Here is a tiny trained network, its code and every weight. The questions are about switching its units off for an input and a class, where a switched-off unit gives its printed mean instead of its output.

import numpy as np


def w(rows, s, z=0):
    codes = np.array(rows[::2]) - 128.0
    scale = np.full(codes.shape[1], s)
    scale[-1] = z or s
    return codes * scale


def norm(h):
    return h / np.sqrt((h * h).mean(-1, keepdims=True) + 1e-5)


def f(y):
    return y / 2 * (1 + np.tanh(0.7978845608 * (y + 0.044715 * y**3)))


def log_softmax(a):
    a = a - a.max(-1, keepdims=True)
    return a - np.log(np.exp(a).sum(-1, keepdims=True))


def net(x, mask):
    res = np.array(x, float).reshape(1, 8) / 4 @ E
    u = 0
    for l in range(3):
        y = f(norm(res) @ A[l][:, :-1].T + A[l][:, -1])
        res = res + np.where(mask[u : u + 4], y, B[l][:, -1]) @ B[l][:, :-1]
        u += 4
    return log_softmax(norm(res)[-1] @ U[:, :-1].T + U[:, -1])


A, B = {}, {}
E = w([
[170,214,73,99,58,78,172,58],'x0',
[111,131,115,122,120,136,116,133],'x1',
[134,136,134,132,145,114,109,116],'x2',
[126,144,119,137,145,148,127,121],'x3',
[126,127,132,127,131,135,142,120],'x4',
[85,173,254,200,57,182,112,116],'x5',
[136,118,121,154,127,124,136,128],'x6',
[130,125,123,131,118,129,125,137],'x7',
],0.015)
A[0] = w([
[70,116,255,215,77,206,77,123,42],'L0N1',
[72,55,155,156,188,156,134,197,43],'L0N2',
[91,97,163,131,173,115,133,173,12],'L0N3',
[52,68,229,162,223,165,115,226,2],'L0N4',
],0.0075,0.0056)
B[0] = w([
[88,218,151,164,183,11,178,190,254],'L0N1',
[183,82,108,130,121,177,117,85,190],'L0N2',
[62,120,70,114,95,96,52,99,135],'L0N3',
[189,48,126,136,82,208,40,16,230],'L0N4',
],0.012,0.0081)
A[1] = w([
[73,56,149,151,202,169,86,167,2],'L1N1',
[149,21,29,58,255,125,116,152,99],'L1N2',
[83,127,169,122,104,97,80,97,29],'L1N3',
[76,176,212,154,160,91,92,141,46],'L1N4',
],0.0097,0.0035)
B[1] = w([
[206,125,58,88,21,138,95,91,167],'L1N1',
[38,209,230,128,163,80,212,186,250],'L1N2',
[74,87,150,39,60,2,159,91,137],'L1N3',
[100,155,79,11,175,118,181,187,187],'L1N4',
],0.0088,0.011)
A[2] = w([
[164,186,74,120,55,128,122,37,28],'L2N1',
[84,205,198,148,123,157,141,197,148],'L2N2',
[157,222,78,93,49,142,172,1,96],'L2N3',
[195,86,53,146,74,141,131,236,3],'L2N4',
],0.0089,0.0042)
B[2] = w([
[152,115,142,129,135,134,77,61,198],'L2N1',
[148,166,3,85,160,107,162,192,252],'L2N2',
[118,77,168,155,127,194,58,145,255],'L2N3',
[132,121,121,121,103,100,121,174,119],'L2N4',
],0.016,0.0077)
U = w([
[97,219,136,137,109,83,214,185,255],'0',
[155,77,135,158,81,197,10,64,1],'1',
],0.012,0.0004)

Each question gives the input, the list of numbers given to net, and the class t.
The units are the neurons (one row each of A and B). Each row of codes is followed by its name. A weight is (code - 128) times the scale printed after its matrix; where a second scale follows, it is the last column's (A, B and U).
mask holds one flag per neuron, layer by layer. A switched-off neuron (its flag False) gives its mean, the last column of its row in B, instead of its output. The means were averaged over made-up inputs and are rounded, as every weight is.
A unit's drop is (log p(t) with every unit on - log p(t) with that unit switched off) / (log p(t) with every unit on - log p(t) with every unit switched off).
k most important neurons: the k neurons with the biggest drops, biggest first
drop of u: that unit's drop, to one decimal
input [-4,8,8,-1,2,8,-8,3], class 0: most important neuron => (L0N1)
input [6,-6,-8,8,-1,-5,-4,7], class 1: 2 most important neurons => (L0N1, L2N3)
input [3,-2,2,1,-7,-1,-3,-5], class 1: 2 most important neurons => (L1N2, L0N1)
input [-7,-1,-8,-1,5,-6,1,-3], class 1: 3 most important neurons => (L0N1, L0N4, L0N2)
input [-6,4,7,5,0,6,-6,4], class 0: 3 most important neurons => (L0N1, L1N4, L2N3)
input [7,6,-6,5,-6,6,1,6], class 1: 4 most important neurons => (L1N2, L2N3, L0N1, L2N1)
input [2,-1,0,3,0,1,-1,-5], class 1: 2 most important neurons => (L0N1, L1N2)
input [8,-4,-2,-5,2,7,6,5], class 1: 2 most important neurons => (L1N2, L2N3)
input [3,-7,3,-6,7,0,-8,0], class 1: drop of L1N2 => 1.4
input [-5,3,-2,0,-7,6,-5,-3], class 0: drop of L0N1 => 7.0
input [8,2,3,-7,7,4,1,-2], class 1: drop of L0N4 => 0.0
